Below is a small trained network, with its code and all its weights. Each question gives an input and a class and asks what happens when units are switched off, that is, made to give their printed mean instead of their output.

import numpy as np


def w(rows, s, z=0):
    codes = np.array(rows[::2]) - 128.0
    scale = np.full(codes.shape[1], s)
    scale[-1] = z or s
    return codes * scale


def f(y):
    return y / 2 * (1 + np.tanh(0.7978845608 * (y + 0.044715 * y**3)))


def log_softmax(a):
    a = a - a.max(-1, keepdims=True)
    return a - np.log(np.exp(a).sum(-1, keepdims=True))


def net(x, mask):
    res = np.array(x, float).reshape(1, 3) / 4 @ E
    y = f(res @ A[0][:, :-1].T + A[0][:, -1])
    res = res + np.where(mask, y, B[0][:, -1]) @ B[0][:, :-1]
    return log_softmax(res[-1] @ U[:, :-1].T + U[:, -1])


A, B = {}, {}
E = w([
[228,162,27,152,19,252,195,140],'x0',
[83,224,125,190,212,201,48,253],'x1',
[37,26,1,63,129,125,204,207],'x2',
],0.0081)
A[0] = w([
[198,198,82,191,60,191,181,132,5],'n0',
[209,113,131,38,30,153,236,51,48],'n1',
[182,140,182,90,33,62,105,22,151],'n2',
[23,159,217,111,194,39,81,142,65],'n3',
[37,18,46,66,105,95,225,167,216],'n4',
[245,179,213,203,146,66,172,2,139],'n5',
[173,157,66,136,58,229,162,136,51],'n6',
[85,74,193,43,134,64,107,45,105],'n7',
[172,207,181,207,201,184,79,176,96],'n8',
[83,226,129,187,177,239,101,253,123],'n9',
[119,64,210,70,171,77,204,56,137],'n10',
],0.0069,0.002)
B[0] = w([
[235,55,235,210,79,94,91,237,206],'n0',
[82,47,172,137,2,202,235,122,219],'n1',
[56,215,24,50,139,134,120,93,199],'n2',
[196,5,188,238,57,113,128,237,218],'n3',
[122,227,17,57,230,24,35,153,242],'n4',
[78,188,43,36,240,6,43,114,219],'n5',
[184,86,190,157,125,58,24,136,209],'n6',
[99,80,198,194,41,169,152,162,187],'n7',
[65,212,67,66,220,132,129,83,217],'n8',
[22,77,162,118,143,215,213,53,249],'n9',
[116,133,171,189,93,219,167,149,185],'n10',
],0.0071,0.012)
U = w([
[140,206,30,58,202,25,43,148,59],'0',
[176,81,237,254,31,110,108,188,1],'1',
[43,110,139,121,74,199,214,90,232],'2',
],0.008,0.0036)

Each question gives the input, the list of numbers given to net, and the class t.
The units are the neurons (one row each of A and B). Each row of codes is followed by its name. A weight is (code - 128) times the scale printed after its matrix; where a second scale follows, it is the last column's (A, B and U).
mask holds one flag per neuron, in row order. A switched-off neuron (its flag False) gives its mean, the last column of its row in B, instead of its output. The means were averaged over made-up inputs and are rounded, as every weight is.
A unit's drop is (log p(t) with every unit on - log p(t) with that unit switched off) / (log p(t) with every unit on - log p(t) with every unit switched off).
The circuit of an input: a set's keep is (log p(t) with only the set's units on - log p(t) with every unit switched off) / (log p(t) with every unit on - log p(t) with every unit switched off). Starting from all 11 units, units are removed one at a time, each time the one whose removal leaves the highest keep (on an exact tie, the one counted first), for as long as the keep stays at least 0.8.
units of the circuit, in order: the units of the circuit, biggest drop first
unit that matters most: the unit with the biggest drop
top k neurons: the k neurons with the biggest drops, biggest first
drop of u: that unit's drop, to one decimal
input [1,-1,2], class 0: units of the circuit, in order	[n9]
input [-5,-5,2], class 1: top 3 neurons	[n7 n9 n8]
input [-4,3,2], class 1: top 2 neurons	[n3 n5]
input [3,-1,-3], class 0: top 2 neurons	[n3 n9]
input [0,4,-3], class 2: top 2 neurons	[n4 n9]
input [-4,6,0], class 2: top 3 neurons	[n9 n0 n8]
input [1,3,-2], class 2: top 3 neurons	[n4 n5 n9]
input [-4,1,-2], class 1: top 2 neurons	[n4 n3]
input [5,7,1], class 2: top 3 neurons	[n9 n3 n8]
input [2,-3,-4], class 0: top 2 neurons	[n5 n9]
input [3,7,-6], class 2: top 3 neurons	[n9 n4 n2]
input [6,-5,-1], class 1: top 4 neurons	[n0 n6 n1 n9]
input [-7,-1,5], class 1: top 2 neurons	[n3 n7]
input [8,-4,-2], class 1: unit that matters most	n0
input [-3,5,-3], class 2: drop of n0	0.2
input [-2,4,2], class 2: drop of n5	0.4
input [2,7,1], class 2: drop of n9	0.4
